Below are the code and all the weights of a small trained network. Each question names an input and a target symbol and asks about switching units off, where a switched-off unit gives its printed mean instead of its output.

import numpy as np


def w(rows, s, z=0):
    codes = np.array(rows[::2]) - 128.0
    scale = np.full(codes.shape[1], s)
    scale[-1] = z or s
    return codes * scale


def f(y):
    return y / 2 * (1 + np.tanh(0.7978845608 * (y + 0.044715 * y**3)))


def softmax(a):
    e = np.exp(a - a.max(-1, keepdims=True))
    return e / e.sum(-1, keepdims=True)


def log_softmax(a):
    a = a - a.max(-1, keepdims=True)
    return a - np.log(np.exp(a).sum(-1, keepdims=True))


def net(x, mask):
    ids = ['ΣΦΩαβγεζηθλμξπτψ'.index(c) for c in x.split()]
    T = len(ids)
    res = E[ids] + P[:T]
    u = 0
    for l in range(2):
        q, k, v = (res @ M[l].T for M in (Q, K, V))
        z = softmax(np.where(np.tri(T) > 0, q @ k.T / 4**0.5, -1e9)) @ v
        res = res + np.where(mask[u], z, O[l][:, -1]) @ O[l][:, :-1]
        u += 1
        y = f(res @ A[l][:, :-1].T + A[l][:, -1])
        res = res + np.where(mask[u : u + 8], y, B[l][:, -1]) @ B[l][:, :-1]
        u += 8
    return log_softmax(res[-1] @ U[:, :-1].T + U[:, -1])


Q, K, V, O, A, B = {}, {}, {}, {}, {}, {}
E = w([
[130,142,55],'Σ',
[77,158,175],'Φ',
[141,163,109],'Ω',
[144,201,124],'α',
[64,136,116],'β',
[149,184,150],'γ',
[60,31,108],'ε',
[121,175,180],'ζ',
[80,86,155],'η',
[102,139,199],'θ',
[152,202,75],'λ',
[83,129,56],'μ',
[112,180,103],'ξ',
[173,191,92],'π',
[240,1,202],'τ',
[114,186,153],'ψ',
],0.022)
P = w([
[10,119,17],'0',
[90,234,97],'1',
[97,232,93],'2',
[85,219,89],'3',
[91,232,77],'4',
[101,242,82],'5',
[95,242,74],'6',
[96,245,76],'7',
[102,248,73],'8',
[112,252,79],'9',
[94,229,72],'10',
[96,253,81],'11',
[91,241,66],'12',
[98,249,80],'13',
],0.0022)
Q[0] = w([
[117,44,126],'0.h1',
[147,91,174],'0.h1',
[182,250,136],'0.h1',
[223,19,99],'0.h1',
],0.012)
K[0] = w([
[63,148,74],'0.h1',
[9,245,187],'0.h1',
[253,198,109],'0.h1',
[102,175,1],'0.h1',
],0.0077)
V[0] = w([
[1,106,83],'0.h1',
[188,149,74],'0.h1',
[86,97,147],'0.h1',
[186,16,97],'0.h1',
],0.006)
O[0] = w([
[115,157,58,2],'0.h1',
[122,137,84,141],'0.h1',
[83,83,162,112],'0.h1',
[20,2,166,186],'0.h1',
],0.0055,0.0018)
A[0] = w([
[217,129,148,80],'0.n1',
[83,134,134,18],'0.n2',
[193,167,125,60],'0.n3',
[96,246,120,37],'0.n4',
[71,206,103,7],'0.n5',
[81,126,136,2],'0.n6',
[130,195,38,47],'0.n7',
[111,46,100,250],'0.n8',
],0.012,0.0046)
B[0] = w([
[183,193,155,157],'0.n1',
[165,164,110,129],'0.n2',
[221,141,121,174],'0.n3',
[50,157,161,254],'0.n4',
[110,221,124,188],'0.n5',
[161,182,55,130],'0.n6',
[161,80,2,246],'0.n7',
[150,140,199,213],'0.n8',
],0.0095,0.0079)
Q[1] = w([
[225,181,113],'1.h1',
[94,1,168],'1.h1',
[131,98,36],'1.h1',
[188,130,140],'1.h1',
],0.0075)
K[1] = w([
[59,224,67],'1.h1',
[203,71,99],'1.h1',
[39,2,34],'1.h1',
[121,37,53],'1.h1',
],0.0054)
V[1] = w([
[163,100,12],'1.h1',
[244,99,53],'1.h1',
[203,166,131],'1.h1',
[169,2,141],'1.h1',
],0.0059)
O[1] = w([
[127,90,173,133],'1.h1',
[137,171,127,167],'1.h1',
[178,153,110,211],'1.h1',
[116,134,3,1],'1.h1',
],0.0064)
A[1] = w([
[117,161,14,130],'1.n1',
[230,37,201,161],'1.n2',
[39,110,209,132],'1.n3',
[145,101,67,171],'1.n4',
[111,20,126,112],'1.n5',
[65,201,113,3],'1.n6',
[71,178,81,77],'1.n7',
[254,61,92,116],'1.n8',
],0.0091,0.0066)
B[1] = w([
[243,51,157,254],'1.n1',
[66,143,14,197],'1.n2',
[124,2,163,206],'1.n3',
[56,156,208,179],'1.n4',
[150,218,67,131],'1.n5',
[60,198,71,168],'1.n6',
[116,145,49,185],'1.n7',
[102,111,220,182],'1.n8',
],0.0084,0.0079)
U = w([
[199,36,150,182],'Σ',
[66,116,170,80],'Φ',
[174,133,149,222],'Ω',
[148,186,115,114],'α',
[59,127,83,199],'β',
[164,177,180,104],'γ',
[95,40,108,146],'ε',
[150,137,227,86],'ζ',
[126,45,161,155],'η',
[155,71,218,107],'θ',
[191,137,92,93],'λ',
[123,67,6,61],'μ',
[107,172,56,66],'ξ',
[210,117,194,98],'π',
[137,120,143,254],'τ',
[90,185,140,140],'ψ',
],0.015,0.0045)

Each question gives the input, a string of symbols that net reads in full, and the target symbol t.
The units are the heads (4 rows each of Q, K, V and O) and the neurons (one row each of A and B). Each row of codes is followed by its name. A weight is (code - 128) times the scale printed after its matrix; where a second scale follows, it is the last column's (O, A, B and U).
mask holds one flag per unit, layer by layer, with each layer's heads first. A switched-off unit (its flag False) gives its mean, the last column of its rows in O or B, instead of its output. The means were averaged over made-up inputs and are rounded, as every weight is.
A unit's drop is (log p(t) with every unit on - log p(t) with that unit switched off) / (log p(t) with every unit on - log p(t) with every unit switched off).
The circuit of an input: a set's keep is (log p(t) with only the set's units on - log p(t) with every unit switched off) / (log p(t) with every unit on - log p(t) with every unit switched off). Starting from the 12 units with the biggest drops (on a tie, the unit counted first), units are removed one at a time, each time the one whose removal leaves the highest keep (on an exact tie, the one counted first), for as long as the keep stays at least 0.8.
circuit, biggest first: the units of the circuit, biggest drop first
k most important neurons: the k neurons with the biggest drops, biggest first
k most important neurons of layer l: the k neurons of layer l with the biggest drops, biggest first
drop of u: that unit's drop, to one decimal
input λ π ψ π Σ Σ ξ, target ξ: circuit, biggest first	(0.h1 0.n7 0.n5)
input τ Φ ζ ζ μ Σ γ ε ψ ζ ζ μ π λ, target μ: most important neuron of layer 0	(0.n3)
input τ μ ξ, target μ: circuit, biggest first	(1.h1 0.h1)
input τ α ε ε Φ Σ μ θ, target μ: circuit, biggest first	(1.h1 0.h1 0.n8)
input β γ Φ ψ, target ψ: circuit, biggest first	(1.n1 0.n4)
input ε Σ Σ α, target α: circuit, biggest first	(0.h1 0.n5 1.n3)
input ε Φ ζ ξ ζ η η Φ ζ α β Ω γ ξ, target ξ: circuit, biggest first	(0.n7 0.h1 0.n5 1.n7)
input τ ξ μ β, target μ: circuit, biggest first	(1.h1 0.h1)
input τ ξ ζ Σ Σ θ β ε Ω ζ ψ, target μ: circuit, biggest first	(1.h1 0.h1 0.n8)
input τ ξ ξ Σ γ, target μ: circuit, biggest first	(0.h1 1.h1 0.n8)
input β λ θ ψ ζ μ ψ, target ψ: 3 most important neurons	(0.n4 1.n1 1.n6)
input μ β β, target β: 3 most important neurons of layer 0	(0.n5 0.n3 0.n4)
input Σ η Φ Φ λ, target λ: 4 most important neurons of layer 0	(0.n7 0.n4 0.n3 0.n5)
input ζ γ η β λ ξ λ, target λ: 2 most important neurons of layer 1	(1.n1 1.n7)
input τ μ α π π ξ μ ε, target μ: most important neuron of layer 0	(0.n3)
input μ Φ β, target β: 4 most important neurons of layer 1	(1.n6 1.n1 1.n7 1.n3)
input τ Ω γ ζ ψ ξ μ ε Φ, target μ: drop of 1.n7	0.1
input Φ η ψ ε ψ γ λ ξ Φ, target Φ: drop of 1.h1	0.6
input τ Σ ε, target μ: drop of 0.n6	0.1
input τ Φ μ Σ ζ Ω ζ Σ θ, target μ: most important neuron of layer 0	(0.n8)
input τ μ Φ ξ λ, target μ: 3 most important neurons of layer 1	(1.n1 1.n7 1.n8)
input Ω π Σ Σ ξ θ ζ Φ γ Φ, target Φ: 2 most important neurons of layer 0	(0.n7 0.n4)
